[[-36  50   3  46 -67 -37]
 [  8 -23 -20  12  31  55]
 [-12  -6  21  35  -2   9]] ⇒ 55, -67

[[  1 -43 -20  -3 -24]
 [-26  41  14 -47 -27]
 [-28  61  29 -33   2]] ⇒ 61, -47

[ 23   3  42  68 -17] ⇒ 68, -17

[-31 -26  58 -42  57  48] ⇒ 58, -42

[ 24 -11   1  56  -3 -66] ⇒ 56, -66

[ 29  11 -69 -36  28  -7] ⇒ 29, -69

[[-13 -55 -23  58  10]
 [ 15  -5  68  41 -22]] ⇒ 68, -55

[ -2  -3 -15 -53 -56 -45] ⇒ -2, -56

[ 59  24 -40 -36  34] ⇒ 59, -40
---
array([[-33,  45,  27,  24,  17, -36],
       [-52,  20, -12,  39, -26, -61]])
39

array([[  5, -50,   1,  13],
       [-13,  12,  -7, -43],
       [ -6,  20,  20, -52]])
12

array([[  4,   6,  -9,   6,   2,  -1,  -6],
       [ 47,  21, -36, -22,  55,  12,  -9]])
55

array([[-59,   5,   3, -31, -20,  13,  29],
       [-59,  -4, -15,  13,  38, -23,   8]])
38

array([[-16, -16,  31,  -5,  -7,  -2, -11],
       [ 39,  17, -44,  13, -57, -40,  -2]])
-57

array([[ 55,  -3,  40,  52,  19,  15],
       [-10,  -8,  -8,  -9, -12,   3]])
-9

array([[-42, -28,  -5,  27,  30, -33,  38],
       [-60, -37,   1,  45,  47, -55,  58],
       [-54, -34,   1,  42,  39, -48,  50]])
47

array([[  6,  25, -53,  -9,  36,  14],
       [ 54, -49, -32,  29,  28, -19]])
29
---
[[323, -271, -280, 608, -348, 608, 433, 40, -390, -388],
 [-342, 379, 154, -388, 348, -368, -199, 49, 310, 410],
 [314, -292, -287, 566, -370, 605, 401, -44, -447, -397],
 [-282, 373, 193, -341, 379, -385, -170, 81, 386, 350],
 [-401, 428, 239, -526, 453, -524, -312, -55, 394, 425],
 [301, -200, -212, 541, -273, 493, 405, 83, -284, -297],
 [-367, 418, 234, -477, 426, -496, -264, -11, 395, 420],
 [96, 17, -93, 289, -27, 227, 235, 178, -15, -65],
 [-364, 418, 227, -462, 428, -478, -254, 16, 409, 409],
 [307, -252, -263, 607, -319, 588, 431, 69, -339, -393],
 [-405, 412, 218, -501, 429, -482, -292, -41, 383, 393],
 [326, -288, -289, 588, -371, 614, 420, -8, -436, -387]] yields 323

[[-13, -20, -8, -21, -13, -16, -18, -15, -15, -16, -19],
 [-25, 5, -13, 10, -17, -7, -47, -16, -36, -16, 3],
 [-16, -25, -15, -28, -17, -19, -12, -15, -13, -15, -23],
 [-21, -9, -24, -7, -19, -14, -18, -16, -19, -16, -10],
 [-5, -15, 5, -15, -7, -14, -21, -15, -14, -16, -16],
 [-24, -16, -25, -17, -21, -16, -20, -16, -21, -16, -15],
 [-6, 3, -2, 9, -7, -8, -23, -16, -18, -16, -1],
 [-12, -23, -7, -25, -13, -17, -17, -15, -14, -15, -21],
 [23, -25, 31, -27, 10, -16, 5, -15, 9, -15, -27]] yields -13

[[73, 94, 68, 51, 58, 67, 51],
 [49, 82, 87, 53, 61, 62, 47],
 [86, 76, 40, 55, 54, 64, 61],
 [76, 37, 22, 63, 54, 55, 70],
 [72, 93, 69, 51, 58, 66, 51],
 [60, 31, 34, 64, 56, 52, 68],
 [85, 63, 31, 57, 54, 62, 65]] yields 73

[[420, 444, 517, 422, 439, 430, 448, 433, 370, 441, 543, 445, 417, 412, 371],
 [405, 537, 439, 444, 459, 554, 414, 424, 587, 440, 433, 471, 430, 429, 325],
 [435, 433, 365, 473, 480, 433, 413, 411, 383, 431, 331, 447, 439, 462, 466],
 [484, 329, 426, 462, 453, 305, 467, 449, 216, 445, 419, 419, 455, 470, 586],
 [407, 484, 528, 416, 437, 478, 442, 433, 445, 442, 558, 454, 414, 403, 322],
 [460, 376, 390, 469, 468, 364, 438, 428, 288, 437, 368, 432, 446, 467, 531],
 [434, 376, 432, 451, 465, 353, 432, 411, 227, 428, 425, 430, 420, 440, 468],
 [476, 405, 356, 482, 470, 407, 440, 444, 400, 446, 321, 441, 469, 488, 558],
 [390, 494, 500, 422, 450, 489, 421, 411, 436, 432, 518, 458, 403, 400, 297],
 [391, 667, 535, 410, 424, 709, 435, 465, 888, 464, 567, 501, 440, 401, 191],
 [518, 319, 339, 495, 468, 308, 465, 462, 270, 451, 299, 420, 489, 514, 687],
 [475, 327, 623, 398, 398, 282, 519, 485, 176, 460, 693, 412, 433, 412, 494]] yields 420

[[4, -1, -4, 5, 18, 8, 18, 20],
 [-4, -5, -19, 20, 18, -16, 2, 25],
 [-8, -4, -13, 23, 5, -35, -12, 3],
 [-6, -2, -12, 17, -5, -35, -18, 0],
 [6, 11, 2, -9, -20, 2, -20, -6],
 [-4, -4, -1, 17, 18, -7, 12, 7],
 [-7, -3, -10, 22, 7, -31, -9, 3],
 [2, 3, -23, 1, -21, -39, -33, 2]] yields 4
